Each row has a name. After each piece below comes the name of the row it's from, unless a question asks for something else. Each question is about the rows just above it.

(90): [128 142 101 140 186 138  78 136]
(156): [127 149  94 124 134 177 122 145]
(209): [ 89  93 187 136 100 136 149 145]
(157): [126 140 103 141 186 139  78 135]
(171): [ 94  92 188 100  97 111 143 127]
(62): [136  93 101 136 100 136 101 101]
(9): [ 94 140 186 139 141 103 153 103]
Give the next entry after [140 103 141 186 139]. => [78]
Which row holds this, read backwards? [138 186 140 101 142] => (90)
Give the next entry after [126 140 103 141 186 139]. => [78]
Which row holds [145 122 177 134] read backwards? => (156)
Count of [101] in (62): => 3
What is the next entry after [136 101]? => [101]
What is the next entry after [ 93 187 136]? => [100]

(156): [119 119 119 122 122 116 118]
(90): [ 90 124 131 116 119 121 118]
(91): [ 94 114 115 116 119 121 118]
(9): [ 92 117 139 115 137 118 137]
(116): [ 92 115 137 118 117 139 138]
[ 94 114 115 116 118 119 121] is which row reordered? => (91)
[137 118 137 115 139 117  92] is which row reordered? => (9)
q: [ 92 117 139 115 137 118 137] => (9)
Times [120] occurs in (156): => 0

(130): [119 120 116  91 140 155 154 143 165 116 118 137 130 134 146  95 149 116
 168  94  93 118]
(116): [165  93  91 120 134 137 130 149 118  95 116 119 143  94 146 116 118 168
 141 154 155 116]
(90): [155 116 134  95  91 137 120 149 147 143 118 165 168 141 118 116 154 119
  94 130  93 116]
Which row holds these entries in another order? [118  93  94 168 116 149  95 146 134 130 137 118 116 165 143 154 155 140
  91 116 120 119] => (130)
Put [ 91  93  94  95 116 116 116 118 118 119 120 130 134 137 140 143 146 149
 154 155 165 168] back in order: which row is it? => (130)
[165 168 141] is in which row? => (90)
The next entry after [116 134  95  91 137 120 149 147]: => [143]
Put [ 91  93 130 116 118 143 141 120 146 116 137 168 118 155 165  94 154 149
 134 116  95 119] back in order: which row is it? => (116)
Which row holds these entries in another order? [146 116 137 141  93 134 120 118  94 143  95 119 155  91 168 116 118 116
 165 154 149 130] => (116)

(9): [108  80 129 171 147 143 159 176 145  69  99 164 143 179 135 167 128 171
  82 118]
(90): [177  84  89  96 182 115 138 104 178 156 160 161 185 176  74 134 173 168
 138 156]
(171): [141 155 149 112  92 140  87 137 128 145 153 155 146  99 140 141 130  89
  96 126]
(198): [122 143 175 127 174 132  81 149 163  70 151 150 190 157 187 173 113 143
 192 126]
(91): [190  68 165 100 106 140 109 192 176 178 168 173  74 156 161 138 185 160
 134 175]
(156): [137  96 155  92 146 145  87 140 155 140 126 141 149 131  89  99 128 112
 141 153]
(130): [190  68 165 100 106 140 109 192 181 119 175 182 128  73 148 175 127  97
  81  85]
(157): [193 142  99 130 155 164 122 155 190 148  65  73  95  94 127 156  80 160
 159  83]
(167): [ 88  75 193 141  74 135 141 151 150 171 112 181 114  62 193  73  69  79
 103 182]
(62): [193 142  99 130 155 164 122 155 190 148  73 182 175 175 119 128 177 140
 190 151]
Which row holds these entries in another order? [140 146  92 155 141 153 126 128  96  89 149  99 140 141 155 145 137 130
  87 112] => (171)
Which row holds [138 168 173 134  74 176 185 161 160 156 178] read backwards? => (90)
[148  73 182 175 175 119 128] is in which row? => (62)
q: [ 92 146 145  87 140] => (156)
What is the next entry after [155 146  99]? => [140]

(90): [133 161 113 173 130  95 127 139 148 119 133 139 121 134]
(157): [126 148 119 123 130  89 122 141 149 128 131 141 123 132]
(130): [138 153 181 181 181  69 116 155 160 141 126 181 120 123]
(62): [138 153 108 181 128  69 116 155 160 141 126 148 120 123]
(167): [132 127  77 123 129 134 112 103 172  95 103  80 125 136]
(9): [123 153 105 146 122 122 169 133 154  67 146 138 108 127]
(156): [127 150  99 127 116 129 169 126 161  62 137 137 108 120]
(209): [123  99 134 184 132  76 101 176  75 140 128 134 115 146]
(116): [136 160 113 176 130  83 119 144 151 134 129 143 123 130]
Count of [181] in (130): => 4
Where do [126 148 120 123] appear? => (62)

(156): [164 105 149 133 114 139 109 107 132 161]
(157): [ 90 158 103 112 140 128 165 131 153 130]
(116): [147 105 147 148 173 112 122 120  96 129]
(167): [164 105 149 133 114 139 109 107 132 103]
(9): [112 138 115 101 134 196 171 172 148 142]
(62): [102 149 133 114 139 109 107 132 161 107]
The row with [164 105 149 133 114 139 109 107 132 161] is => (156)
[142 112 138 115 101 134 196 171 172 148] is which row reordered? => (9)
Which row holds [161 132 107 109 139 114 133 149 102] read backwards? => (62)
Which row holds [161 132 107 109 139 114 133 149 105] read backwards? => (156)
q: [105 147 148 173] => (116)
Give the next entry after [112 122]. => [120]

(171): [126 130 148  76 146  90 105 149 148  76 146  90 105 150 112]
(116): [112 115 123  99 121 192 126 130 148  76 146  90 105 150 143]
(157): [112 115 123  99 121 192 126 190 102 142 104 142 140 192 119]
(130): [112 115 123  99 121 192 126 130 112 198  98 183 173 131 123]
q: [104 142 140] => (157)
[150 105  90 146  76 148 130 126] is which row, read backwards? => (116)
q: [112 115 123  99 121 192 126 130 112 198  98 183 173 131 123] => (130)

(209): [183 145 109 139 169 169  94 134]
(116): [159 132 140 130  79 133 136 128]
(91): [ 54 132 133  79 130 140  85  68]
q: [132 133  79 130 140] => (91)
q: [140  85] => (91)

(156): [142 134 174 174]
(116): [141 127 135  73]
(91): [127 141 127 119]
(198): [113 142 137  63]
(171): [129 129 142 185]
(209): [128 123 133 170]
Count of [128] in (91): => 0
Count of [174] in (156): => 2
q: [142 137] => (198)
[141 127 135  73] is in which row? => (116)

(171): [107  89  76 153 121]
(116): [189 132 108 129 144]
(209): [205 153 123 124 122]
(156): [100 116 109 117 109]
(91): [129 129 134 118 118]
(130): [ 66 125 161 138 137]
(157): [128 118 118 129 134]
(167): [205 153  76  89  61]
The row with [153  76  89] is => (167)
q: [153 123 124 122] => (209)
q: [205 153  76  89  61] => (167)
[118 118 129 134 128] is which row reordered? => (157)

(9): [160 165  99  87 182  84  92 169 165 120  94 167 104 143  95 130 103]
(209): [167 163  98  98  95 171  91 184 177 124  96 175 104 173  91 125  92]
(198): [171 157  98  84  92 165 126 182 169 126  95 165 171 127 126 128  86]
(130): [160 165  99  95  99 169  94 144 173 120  94 167 100 143  95 130 103]
(62): [160 165  99  95  95 165  94 144 173 120  94 167 104 143  95 130 103]
Count of [95] in (209): => 1
Which row holds [169 182 126 165  92  84] read backwards? => (198)
Which row holds [144  94 165] read backwards? => (62)
[126 169] is which row, read backwards? => (198)
Which row holds this, read backwards? [127 171 165  95 126 169 182 126 165  92] => (198)
How many times does (198) hold [126]? => 3

(167): [132 139 132 134]
(91): [119 128  72  70]
(62): [126 118 131 137]
[126 118 131] is in which row? => (62)
Times [132] occurs in (167): => 2

(167): [133 134 173 118  84 140 121 180 109 110 132  96 125 136 106 105 120 124
 154 158 105  90 106 149 133 128  76 138 150 146 132  99 163 104 111 137
 128  84 106 144 162 141 116 154 130 146 120 132]
(116): [150 110 121 151 145  83 142 145 138 108 104 119 126 164 109 101 110 150
 154 147 106 150 112 147 115 128 150  76 146 138 115 157 154 142 132  92
 106 118 165 152 145 100 119 154 106 127 148 124]
(130): [165 172 111 147 164  63 151 118 177 125 106 147 142 165  75 135 103 142
 143 112 120 131  86 106 111  66 107 104  95 136 104 134 117 153 132 132
  83 114 151 160 148 155 122  80  83 140 135  99]
What is the next entry after [115 128]? => [150]
q: [128 150  76 146 138] => (116)
[177 118] is which row, read backwards? => (130)
Which row holds these entries in another order? [150 112 147 115 128 150  76 146 138 115 157 154 142 132  92 106 118 165
 152 145 100 119 154 106 127 148 124 150 110 121 151 145  83 142 145 138
 108 104 119 126 164 109 101 110 150 154 147 106] => (116)
Which row holds [145  83]? => (116)

